Each row is followed by its class number.
[-10  10 -12  12  11  29  40  12 -29 -10 -20  -9  -8  24   6  60   7 -57
  21  -4  -5  38 -12   7 -17 -41   4  51  14 -21  17  29  63 -24  17  12
 -10   9] => 0
[ 18 -26 -32 -30  38  -6  53 -29  -6  28  11   0  31 -18  13   1  34  -4
  -2  13  18   2   5 -33   0  -7  17 -15  20 -21 -13  13  13  -2 -16   6
  -5  -1] => 0
[ 51   7 -17  13   0  11 -15   0 -26 -21  32  -7  42 -21   7 -19 -16   7
  -3  49 -24 -22  16  27  11  -6  10 -38 -10   9  42 -23 -48 -14  19   6
  -1  18] => 1
[ 10   0  -1  16  -4  23 -43 -43   9 -12  -2 -48   4  20  -4  14 -41  11
  20  34 -29  17 -20 -10   5 -14   7 -30  -9   5  32   1  15  25  21 -26
   5 -11] => 2
[ 20   2  12  15 -37  18   4  81  60  28 -10 -21 -33   1  25 -96  -9  13
  -3 -45  34 -46   5 -36 -11  -5  18 -28 -48 -37  12  28   4  29  40 -51
 -18   1] => 3
[ 36 -14  19 -23  38  42   0  14 -13  -7 -29 -35   9   5  84 -22  35  77
 -26 -20 -41 -37 -35  64  -2  15  -5 -54 -50  -4  40 -29  10 -11 -20   5
   8  -3] => 2
[ 27  -9  -9  14 -36  20 -14 -37   7 -13 -10 -45   1  14 -23   1 -32  -9
  -4   4  -8  13  -1 -16  -9  -8  28 -40   0 -14   5  76 -37  -1   1 -33
  14   0] => 2
[  1 -28   1 -10  12  31 -30  21 -30 -12  23 -55   4  -8  14 -20  10  43
   8  28 -11  42  -1  19   4   8  -4 -50 -12 -11  -9 -28  30 -40 -19 -47
  17  15] => 2
[ 19 -25  29  21 -55  54 -35  35  57  23   3 -72 -16   0 -28 -26 -10  26
  -3  -8  27  -1 -28  -2  12   8 -23 -16 -27  30 -10  22 -41   8  -2 -72
  54 -31] => 6
[ 11  30  27  -1 -68 -18   8  26  11  -3  14  47  -3 -58  14 -30  31 -29
   5  -2 -40 -30 -21   5 -13   4 -18 -29 -23  -6 -21  35 -50  -5 -12   8
  11  -4] => 4
[-20  -9 -26 -16 -56   8  13   9  26   0   9 -10 -25   7  -3 -32   9 -15
 -18 -20 -21  12 -19 -33  31  31  -1  58 -12 -34   4  -5  15 -40  10  17
 -23  36] => 0
[ 13   4   1  19  43 -24  19 -30 -41  -7  -6  59  37 -24 -26  29  20  27
  11  -3  11 -12  -1  31 -15  15  -2  -9  15 -16  -7 -54  15  10   3  21
  30 -27] => 4
[-14 -51 -27 -21 -27  -9   1 -28   8 -27  -8  15   6   4  44 -19 -19 -12
   0   9   0   1  -1  17  14 -31 -33 -36 -20 -42  31  12 -31  16 -17  42
  -1   6] => 6
[ 40  35   7   6  24 -20  22  12 -68  20 -23 -23  28 -33   3 -21  10  40
  -2  -7 -34 -14 -15   9   2  -7  23 -48 -36 -24   4 -84  21 -25  31  -1
  21 -12] => 1
[  2 -10  14 -18 -19 -29   1  31  65 -24   7  45 -35   7   6 -31  41  13
   0   1  19 -62  28  -9 -17  23 -13  -4   4  -2 -15   0 -50   4 -47  -8
  15 -18] => 7
[ 19  38  13  16 -50  29  -4  16  17  10 -21  16 -21   4 -32 -41  12   5
  -2 -26   8   1 -22   8  13  35  16  13 -24 -10  -9  75 -24  -5  27  -4
  22   9] => 4
[ 17  13  18   1  44  21 -41  59 -67  26 -11 -10  37 -63  -1 -73  -2  71
 -21 -37 -25 -24 -28  24 -11   2  36 -65 -37  41 -35   9 -38 -48 -13 -42
  24 -14] => 2
[-23   6 -16   7  -4 -19 -33  -6  25 -45  13  32   7 -23 -24 -75 -24  -5
  22  14  -4  18  20   9  -3  10   7  59 -20 -14   1 -40  -5 -53  -2 -25
   3  17] => 0
[ 15  -8  23  18   5  29 -24  28  25  29 -25  21  -7   7 -12   5 -12  66
   3 -49 -25 -30   5   3   0  18 -15 -16 -20 -14  -1  -9 -39 -16 -40  14
   6 -26] => 6
[  0 -14 -38  -1  37 -50 -18  32 -55 -27 -16  23  16 -17 -14 -10 -17  18
 -26  -2  17   8  -9  65 -15  -7  11  22  40  11 -24 -10   6 -19   3  15
  24  -8] => 6
[ -9 -12 -10   3 -44  59   8  21  19 -14   4  49 -26 -14  -4  59  19 -58
  25  24 -38   7  18  18 -28 -22 -52  16 -29 -36  13  29  -9 -31 -44  53
 -23  30] => 0
[-32 -50   2   8  17 -46  -7  47  -5 -12   9   1  10   4  -3 -92 -20  39
  -1   4   5 -31  24   2  26 -15  14   3  -7  38  -6  -1 -28   2  -4   5
  28 -55] => 5
[ 37  20 -22  19   8  22 -51 -48 -67 -12  37  -9  -4  51 -10   9 -17 -32
  22  41 -51  10  20  -6   1 -28 -33  -2 -11 -36 -18 -15 -29 -44  -1   6
  17  -5] => 5
[ 34  17 -12   9  26  -7  38   5  12  25 -26 -32   1  30  24 -43  14  36
  -8 -41  10 -33   2 -13 -14 -13  19 -12 -19 -50  -1 -17  -6  18   4  14
  -3 -20] => 6
[-19 -25 -42  25  11 -77  38 -45 -12 -12  17   2  -9   4  -2  10  -9 -10
  26  42 -42   8 -13 -43 -12 -29   7  -5  21 -48  18 -50  32  -4   3  -7
  17 -37] => 4
[  30   -8  -33   -2  -13   46  -36   10  -14  -28   24  -44   21  -35
   -1   -3   23   -7   22   -5  -24   -1  -34    0  -14  -11    6   16
  -32    9   11  -11   28  -56   20 -114    6  -12] => 2
[-14  -4  31 -53  23  -5 -20 -26   9 -25 -20  64  12  -8  30  93  32 -14
 -19   6  42  22  26  75   1  28 -20  45  58  23  -3  -5  34  -6 -27  36
   9  36] => 0
[ 10 -37  11  17   4  34  72   0  -1   0  10   3  21  -4 -20   2  39 -40
  43  17 -30  11  13 -11   9   0 -21  10  -6  18  20  23  16   2  -1   9
   4 -17] => 5
[ -13    3  -12   24  -59  -21   32   29   40  -63   -9  -18  -21   13
  -12 -106   -1  -30   22    7   -2   -4   22    9    2   -5   33   40
  -45  -11   11   17    3    5   33  -19  -17   23] => 2
[ -8  12  23 -34 -43 -45  -2  50  38  -9  -2  33 -55 -29  47  -1  11 -13
 -24   0  15 -27 -24  14 -38 -14 -13  45   2   7  -9  40  -9   6 -38   4
   3  13] => 0
[ -1 -23  23 -34  32 -11  -3  32 -54   4  -1  33  24 -40  18 -20  18  54
 -14  11  44  23 -14  38  33  33   8 -10   9  41  28 -33  22  -7  16  -6
  34  43] => 1
[ 43  48  11   9 -17 -20 -19 -16  18  11   3 -31   0 -23  -9 -97 -12   1
 -40  -3 -15 -48 -38  11  10  14  27 -12 -21  24  -8 -12 -52   1  31 -36
  -3  22] => 7
[ 33  29  16  16 -42  47   6  29  32  25   7 -61 -13   6   2 -26  37  45
 -11 -29 -20  -3 -26 -13  -7  46   4 -36 -15 -53   9  14   3 -14  12  -5
  19 -18] => 4
[-24  18  19 -17   7 -31 -52  -1 -12 -12 -18  -1 -25  33  32 -17  -8  19
 -42 -29  11 -22 -20  14  21  -9  19  27  14  24  27  -4 -22 -22  16  19
   4  11] => 7
[-28 -58  -1 -10 -14 -32  43 -10  22   1 -19  12  42  -7  -1 -58   4  22
  -4   3   4  18 -26 -30  49   8  33 -30  -3  18 -15  17  -9  46  -6  20
  20   9] => 2
[-14 -31   2 -37  15   3  58  94 -14 -14   4 -30  -9 -44  -2  -8  15  15
  -9  -6  86  16 -44  -4  -1  16 -13  18  11  28   9 -25  80  38  29   0
  11  -4] => 3
[ 25 -21  52 -30  23  24  29  59   0 -15  56   3 -20 -33  83  18  31   8
  17  57   5  -7 -12   3 -11  -7 -48 -15 -16  16  57 -52  22   0 -26  -2
 -20  44] => 3
[ 15  39  30 -14 -72  11 -10  47   3  -6  18 -14 -30 -28  45 -31   4 -28
  -1  21  12   2 -26  -5 -33 -13 -32 -49 -30 -20  25  27 -35  27   3   4
  29  36] => 1
[-16  15 -12  27  29 -54  80  59  -9  40  -9   7  -3 -10 -10 -29  29  47
  15 -48  -2 -23 -15 -66 -13 -14  60  21   8 -37  -9 -12  45   7   8  15
 -14 -45] => 4
[-24 -20 -13 -20  47 -33  36  79 -42 -10  12  38 -10 -32  25 -53  -2  32
   9 -31  28 -17 -29 -11  -5   2  -1  38   8  20   3 -13  13  -9 -17 -13
  -3  -4] => 6
[ 20  29   2  11 -21  12 -31   1 -15  -9  38 -14  18 -27   1  15  26 -43
   7  23 -32 -27   9  13 -11  13 -17 -44  18   8 -17  -7 -21 -26  28 -52
  32 -36] => 4
[ 25  18 -21  12 -13  41 -13   7   3 -19   4 -19  -4 -11 -20 -24   5  24
  18 -16  -8  23 -23  41 -20  27 -18 -10 -10 -33  24  36  26 -13  15   0
  -1 -29] => 4
[-42   5  44 -16 -30   5  -2  61   6   4 -18  11 -11 -34   2 -73  -5  30
 -16 -51  46 -30  19   3  21 -15  16  25 -64   9 -16  -1 -40 -30 -13  21
  -2   8] => 0
[ 34   1  -6  -8 -31  13 -11 -17  -8   1  -4   3   2 -16 -14   6  12 -48
   2  27 -41  33  20  25  14  50  -6 -41  29  12   3  37  -8 -54  20 -70
  31  37] => 1
[ 39 -32 -29  13 -12  42   6  15  94   8   9 -92  27  18  -1 -19  -3   5
  -9  63 -59  10  -5 -33  30  -5  12 -52  -3   8  19  23 -30  -7  -2  19
   2 -22] => 3
[-22 -56  -9  10 -44 -13  60 -32   8  14  -2  24 -13  27  -3 -32   8 -26
  36  24 -50  21 -11 -55  67 -24  -5  31 -49 -30   9 -15  19 -14   9  25
 -19  16] => 0
[ 28  24   1  28  -3  35 -47 -15 -69 -19   2 -58  25 -22  -7   7 -17 -16
  14   1 -57   0 -16  18 -10 -47  22 -20 -43   9   9 -20   0 -71  37 -77
   6 -12] => 2
[ 15  56  27  -9 -51 -21  23  67  37 -22   8  -8 -54  17  48 -52 -16 -48
   8  14 -19   0 -48 -56 -23   1 -16  -3  -9 -32 -12  27  -6  25  10  -1
  13  23] => 3
[  0  -9  -7  17  26   1 -21 -62   3  24   5  24   8   1  -3  -2 -16 -18
  29  22 -31  12  16  11   4 -32 -23   8 -20  -6   0 -38   5 -12 -11 -11
 -16   0] => 0
[  6  -2 -29   8   4  14 -14  -6 -24  -3  -5 -70  39   9  11 -60  -6  35
 -17 -58  23   6  -2   7   3  -3  45 -29  -1 -36  24   2  41  13  60 -13
 -31  -8] => 2
[  4 -12  21  -1   1  30  74  61  27   7   6 -63   4  -9  33 -63  24  -2
   3  16 -15  -6 -18 -24   5   8  14 -21 -19  -1  24  20  17  14  -2  -6
  19   2] => 5
[ 24  24  24 -23 -29  -5 -14 -11 -10  38 -20 -41 -37  13  66  43  21   5
  -6 -18  -2   4 -52 -20 -18 -33 -23 -26 -19 -22  37  -3  23  15  15 -30
  35  -9] => 1
[  5   5  11  24   4   4  57  -9  66  27  -7  -9 -46  26 -12  -8  51 -34
  23  -9 -42  -5  -5 -51 -24   9  -8  20   8   9  14  18 -10 -25 -31 -35
  -2  -3] => 7
[ 48  24 -25  -9 -12  42 -15  54 -16  -5   1 -26  10 -36  27 -48  25 -26
  -1 -20 -23 -33 -22  44 -11  -9 -36 -34 -58 -24 -12 -44  38 -15  53 -35
 -18 -13] => 3
[ -3  -1 -41  10  31 -32  20   3  16 -15 -17 -17  34  -4 -14 -20  -8 -36
   6  42  10  -3  33  -2 -10 -19  37 -24  31  33  12  16 -22   6  20 -22
  43 -24] => 1
[ 19 -20 -13 -41 -29  27 -17 -53  46 -16 -16 -22   5  16   1 -32 -17   0
 -23  -7  25  23 -22  19  55  68 -18  -2  12   3  -3  31 -27   0   4 -42
  34  31] => 6
[-19 -35  15 -13 -21 -12 -28 -32  23 -21  -9  22  24 -39  -8   1 -28  -8
 -24  59  14  -5  21  42  12 -33   2 -12 -17  38  15  23 -68   1 -22  58
  20  14] => 0
[-27 -17   2  28 -26  31  -6 -24  36 -14  -5 -39 -12  42 -49 -14  -5 -14
  31 -12 -34  24   7 -26  33  -2 -11  11  -6  11  37  11 -10 -30  14  12
 -14 -33] => 7
[ 31  16   5   9  24  53 -35 -13  24   0  -3  10 -23  15  -7  23  21   5
  15  16 -41 -13  -3  38  -2   8 -27  12 -21  10  21 -25  -5 -44 -26 -24
 -12  17] => 7
[  7  17  -3 -10 -24 -53  -3   8  47  -3  19 -33 -23  48  63 -39 -30 -39
  -5  -1  12 -17  14 -56   6 -36   1 -21  21 -38 -24   2 -11  32  11 -26
 -14  -7] => 3
[ -7  10 -12 -13 -33  -9  71  24  51   8 -13  15 -19  32   7  16  47 -40
  40  12 -28   4  15 -59  20  11 -19  -2   3 -19 -11   0  11  23 -16  24
  10  -7] => 1
[ 12 -16  -7  27  -9  31 -82  -2  -2 -17 -15  18  34 -60 -26   0 -41   7
 -27  -4 -22 -29   4  60 -41   9  17 -51  -9  23  22  19 -44 -22   6 -53
  21  12] => 2
[ -2 -27  -5  -2  16 -69   8 -14   6 -20   0  35  62 -71  -3 -53   6  35
 -16  14 -45  -3 -32  22  11  35  33 -26  27  25  -1 -13 -26 -33  -8 -12
  44 -30] => 4
[ 37  34  56 -19  -6  27  26  13 -41  38  -1  32 -11  18  49 -40  39  15
   8 -58  -7 -46  -9 -13  19  25 -35 -21 -50 -42 -27 -27   3  20  -1  11
   0  10] => 5
[  5  40   1  -8 -42  20  24  26  54 -13  22 -52 -36  -4  -6   6  42 -23
  21  30   2  21 -19 -26  -9  36  -1  24  10 -15   6  16  39  -3  16 -37
  19   1] => 4
[-11  -9  12   7  20  57   9 -14 -50 -34  -1  11  16  47   9  50   0   2
  29   5   0  27   8  -1  27  -9  -7   4 -15 -15  16 -23   8 -11 -13  34
   1  34] => 2
[ 34  -2 -44   9  26 -15 -28 -57 -45  -3  17 -18  51  -9   5  -6 -23  19
  14  29 -18   9  17   1  10 -42  18 -33 -10 -27  53 -51   0 -16  34   3
 -13  -3] => 1
[  1  21  -6  -4  17 -17  57  46   7   7  -8 -17  10 -25  12 -73  18 -19
 -16  10  16 -33  23 -10  -6  23  29 -34  -1  21   9 -12 -30   5  19 -19
  30  18] => 1
[  1 -22  -4  15  -3 -12 -36  17  28  33 -14 -44 -35  13   4 -84 -35  48
  -8  -9 -22 -20   7   3  -9 -33   5 -24 -44 -12   3  33 -25  -6 -23 -16
  13 -38] => 5
